Small tables with named rows and columns. After each table, cells are looked up by row and column.

neb =
          vus   lup  sifeser  melovi  pezig  dekevik  garelap  lobar  dirofo
gem      -280   229     -427     379    203      144      -54    447     803
tagesol   424   399      414    -320   -324      234      -61    791     942
kufes       6  -157       23     -51   -556      -24      563    111     780
lis       912  -487     -339     400     10      592      564   -559    -434
zilef    -571   364      507    -254   -631     -632     -392   -486     827

dirofo of lis = -434
dekevik of lis = 592
sifeser of tagesol = 414
vus of gem = -280
lobar of gem = 447
pezig of tagesol = -324
melovi of kufes = -51
melovi of zilef = -254
dirofo of tagesol = 942
lobar of kufes = 111
pezig of kufes = -556

Table bel
         fuzimu  sugez  labodi   lis  rutop  zarukof  duzuda   bup   ros
gazunid     0.3    0.2     0.5   0.3    0.0      0.0     0.1   0.1   0.2
buke        0.2    0.3     0.2   0.4    0.3      0.3    -0.1   0.0   0.3
lavabop    -0.5   -0.7    -0.4  -0.8   -0.5     -0.7    -0.1  -0.1  -0.6
gizenag     0.0    0.2    -0.7   0.2   -0.4     -0.1    -0.3  -0.3  -0.4
fotode     -0.1    0.0    -0.1  -0.1    0.1      0.0    -0.4  -0.5   0.1
gegefu     -0.2    0.1    -0.6   0.1   -0.5     -0.2     0.1   0.0  -0.3

lavabop, labodi: -0.4
gegefu, sugez: 0.1
buke, ros: 0.3
gazunid, fuzimu: 0.3
gazunid, duzuda: 0.1
lavabop, ros: -0.6
gizenag, bup: -0.3
gegefu, labodi: -0.6
buke, rutop: 0.3
fotode, rutop: 0.1
buke, sugez: 0.3

tov =
,pab,fisu,gilur,bazisat,vuro
lig,156,167,187,179,174
fes,100,96,171,128,179
mib,40,65,115,188,77
roku,79,134,92,148,88
doribir,95,93,140,177,234
vikot,165,112,121,154,179
kab,105,198,101,88,190
seb,79,164,159,209,185

mib, pab: 40
kab, pab: 105
fes, fisu: 96
lig, fisu: 167
fes, pab: 100
lig, pab: 156
doribir, bazisat: 177
seb, pab: 79

bas =
|  | tiborin | muku | dar | selifef | feni | mak | lali | kab | kapi | mitu |
|---|---|---|---|---|---|---|---|---|---|---|
| rikop | 512 | 526 | 640 | 459 | 665 | 568 | 676 | 412 | 581 | 459 |
| dede | 576 | 655 | 645 | 440 | 673 | 505 | 609 | 791 | 542 | 598 |
| lef | 612 | 682 | 599 | 439 | 648 | 477 | 552 | 850 | 521 | 636 |
| nirari | 557 | 646 | 621 | 376 | 703 | 501 | 592 | 862 | 470 | 660 |
| fogora | 502 | 484 | 486 | 438 | 583 | 536 | 506 | 525 | 433 | 593 |
| ragi | 524 | 519 | 458 | 419 | 671 | 537 | 419 | 528 | 452 | 628 |
| lukun | 600 | 608 | 420 | 512 | 503 | 467 | 351 | 809 | 441 | 683 |
| kedo | 578 | 652 | 547 | 407 | 653 | 480 | 497 | 905 | 443 | 699 |
| kugof | 448 | 408 | 554 | 311 | 850 | 628 | 599 | 151 | 501 | 500 |
| dinol | 530 | 514 | 412 | 478 | 529 | 511 | 390 | 627 | 416 | 647 |
| bukolaf | 560 | 645 | 646 | 377 | 735 | 512 | 613 | 793 | 505 | 629 |
| venoda | 507 | 475 | 415 | 310 | 716 | 537 | 424 | 540 | 341 | 687 |
| lazo | 557 | 541 | 395 | 466 | 583 | 503 | 336 | 630 | 439 | 668 |

What is the muku of bukolaf in bas?
645
What is the kab of fogora in bas?
525
What is the lali of venoda in bas?
424
What is the kapi of lazo in bas?
439
What is the kab of dede in bas?
791
What is the mitu of lef in bas?
636
What is the mitu of lukun in bas?
683
What is the tiborin of dede in bas?
576
What is the dar of nirari in bas?
621

Table nagifi
|  | nibo | fup | fef |
|---|---|---|---|
| sumu | 28642 | 49831 | 65314 |
| fezadu | 60410 | 30764 | 35547 |
| gaku | 38830 | 68122 | 71615 |
| vibalu | 64764 | 41305 | 58802 |
| tiga | 40924 | 42787 | 76555 |
| fuf | 43956 | 25556 | 71635 |
| bipuz | 78057 | 51327 | 47717 |
| kupa | 72861 | 40795 | 59006 |
| sabigad | 58268 | 70285 | 79678 |
| gis | 77937 | 55361 | 72269 |
| lututev | 25724 | 26814 | 50654 |
| zil | 24864 | 62233 | 56163 |
| zesubul | 32101 | 62058 | 44159 |

What is the nibo of sabigad in nagifi? 58268
What is the nibo of lututev in nagifi? 25724
What is the fef of gis in nagifi? 72269
What is the fef of fuf in nagifi? 71635
What is the fup of fuf in nagifi? 25556
What is the fef of tiga in nagifi? 76555
What is the nibo of zesubul in nagifi? 32101
What is the fup of fezadu in nagifi? 30764
What is the fef of bipuz in nagifi? 47717
What is the fup of gaku in nagifi? 68122
What is the nibo of fezadu in nagifi? 60410
Which row has the largest fef? sabigad

piz =
,gune,riluv
daniv,160,134
zopav,172,130
vot,179,124
lukame,144,133
regar,126,134
gemodu,179,120
dabo,115,131
mol,199,133
tefim,170,132
boni,56,112
sef,132,85

What is the riluv of boni in piz?
112
What is the gune of dabo in piz?
115
What is the riluv of sef in piz?
85
What is the gune of gemodu in piz?
179
What is the gune of sef in piz?
132
What is the riluv of vot in piz?
124

loma:
|  | veval | zubamez | fir | ris |
|---|---|---|---|---|
| kef | 0.2 | -0.6 | -0.1 | 0.2 |
| feg | -0.4 | -0.3 | -0.2 | 0.2 |
| laziv | 0.0 | -0.6 | 0.5 | 0.6 |
| rizub | 0.3 | -0.5 | -0.3 | -0.1 |
| neporog | -0.1 | 0.3 | 0.7 | 0.1 |
| sekidiv | -0.1 | 0.4 | 0.4 | -0.4 |

laziv, fir: 0.5
rizub, fir: -0.3
kef, fir: -0.1
laziv, ris: 0.6
rizub, veval: 0.3
laziv, zubamez: -0.6
rizub, ris: -0.1
feg, ris: 0.2
laziv, veval: 0.0
feg, fir: -0.2
sekidiv, fir: 0.4
neporog, ris: 0.1
neporog, veval: -0.1
neporog, fir: 0.7
feg, veval: -0.4
kef, ris: 0.2
kef, zubamez: -0.6
sekidiv, ris: -0.4

fodur:
,nof,rel,pizofan,levida,doneso,movalo,kof,monira,mezop
goniki,192,127,239,105,171,211,194,62,84
tuvov,135,115,225,239,238,192,132,114,233
gakin,64,76,130,187,214,183,110,164,81
fil,215,229,182,77,236,168,95,213,165
tes,161,178,113,116,85,174,206,153,128
megut,97,233,163,160,134,183,62,186,67
fonaze,95,154,194,78,92,152,206,174,132
des,127,184,111,102,141,82,237,85,73

What is the nof of des in fodur?
127
What is the rel of tuvov in fodur?
115
What is the nof of tes in fodur?
161
What is the doneso of megut in fodur?
134
What is the monira of fonaze in fodur?
174
What is the doneso of des in fodur?
141
What is the mezop of goniki in fodur?
84
What is the kof of tes in fodur?
206
What is the doneso of goniki in fodur?
171
What is the nof of goniki in fodur?
192
What is the nof of gakin in fodur?
64
What is the pizofan of goniki in fodur?
239
What is the kof of des in fodur?
237
What is the kof of megut in fodur?
62

gon =
	nogop	raf	zuv
piganef	80	61	49
dususo	55	56	40
zesana	21	58	51
vus	54	57	52
vit	38	60	55
diru	32	58	58
duvutu	9	61	50
mani	72	48	63
fadidek	67	56	30

piganef, nogop: 80
duvutu, raf: 61
vus, zuv: 52
fadidek, nogop: 67
zesana, nogop: 21
dususo, zuv: 40
fadidek, raf: 56

des =
cols = pag, felalo, tum, semaru, banado, tem, rav, kize, vut, tal
guf: [4308, 4317, 4653, 4477, 4436, 4405, 4352, 4322, 4476, 4472]
pef: [3711, 4342, 5191, 4482, 4597, 4340, 4118, 4208, 5019, 4420]
vugorus: [4871, 4399, 7958, 4967, 2965, 4125, 3470, 2164, 6958, 3887]
kosafi: [3586, 3054, 7175, 5166, 4651, 4341, 3717, 3403, 4891, 4827]
bik: [4530, 3777, 6154, 4880, 4092, 4341, 4031, 3506, 4870, 4524]
tid: [2216, 3114, 7621, 5071, 5215, 4261, 3446, 3519, 5576, 4780]
fetoso: [4631, 4379, 5904, 4665, 3796, 4286, 4020, 3459, 5463, 4200]
medel: [3727, 4632, 5450, 4421, 4356, 4275, 4001, 3954, 5603, 4174]
nuzuk: [1862, 3962, 7238, 4701, 5129, 4151, 3355, 3626, 6483, 4374]
lizib: [4989, 4095, 7815, 5082, 3113, 4198, 3565, 2292, 6442, 4086]
nitezog: [3857, 5060, 7469, 4588, 3342, 4067, 3357, 2544, 7702, 3624]
vis: [3986, 3345, 6650, 5034, 4454, 4351, 3869, 3523, 4806, 4726]
zemivub: [3559, 4999, 6811, 4474, 3772, 4113, 3533, 3056, 7157, 3745]

fetoso, banado -> 3796
fetoso, pag -> 4631
pef, tal -> 4420
lizib, tum -> 7815
medel, semaru -> 4421
fetoso, semaru -> 4665
vis, tem -> 4351
vis, semaru -> 5034
kosafi, kize -> 3403
bik, tum -> 6154
lizib, felalo -> 4095
kosafi, rav -> 3717
vis, rav -> 3869
kosafi, semaru -> 5166

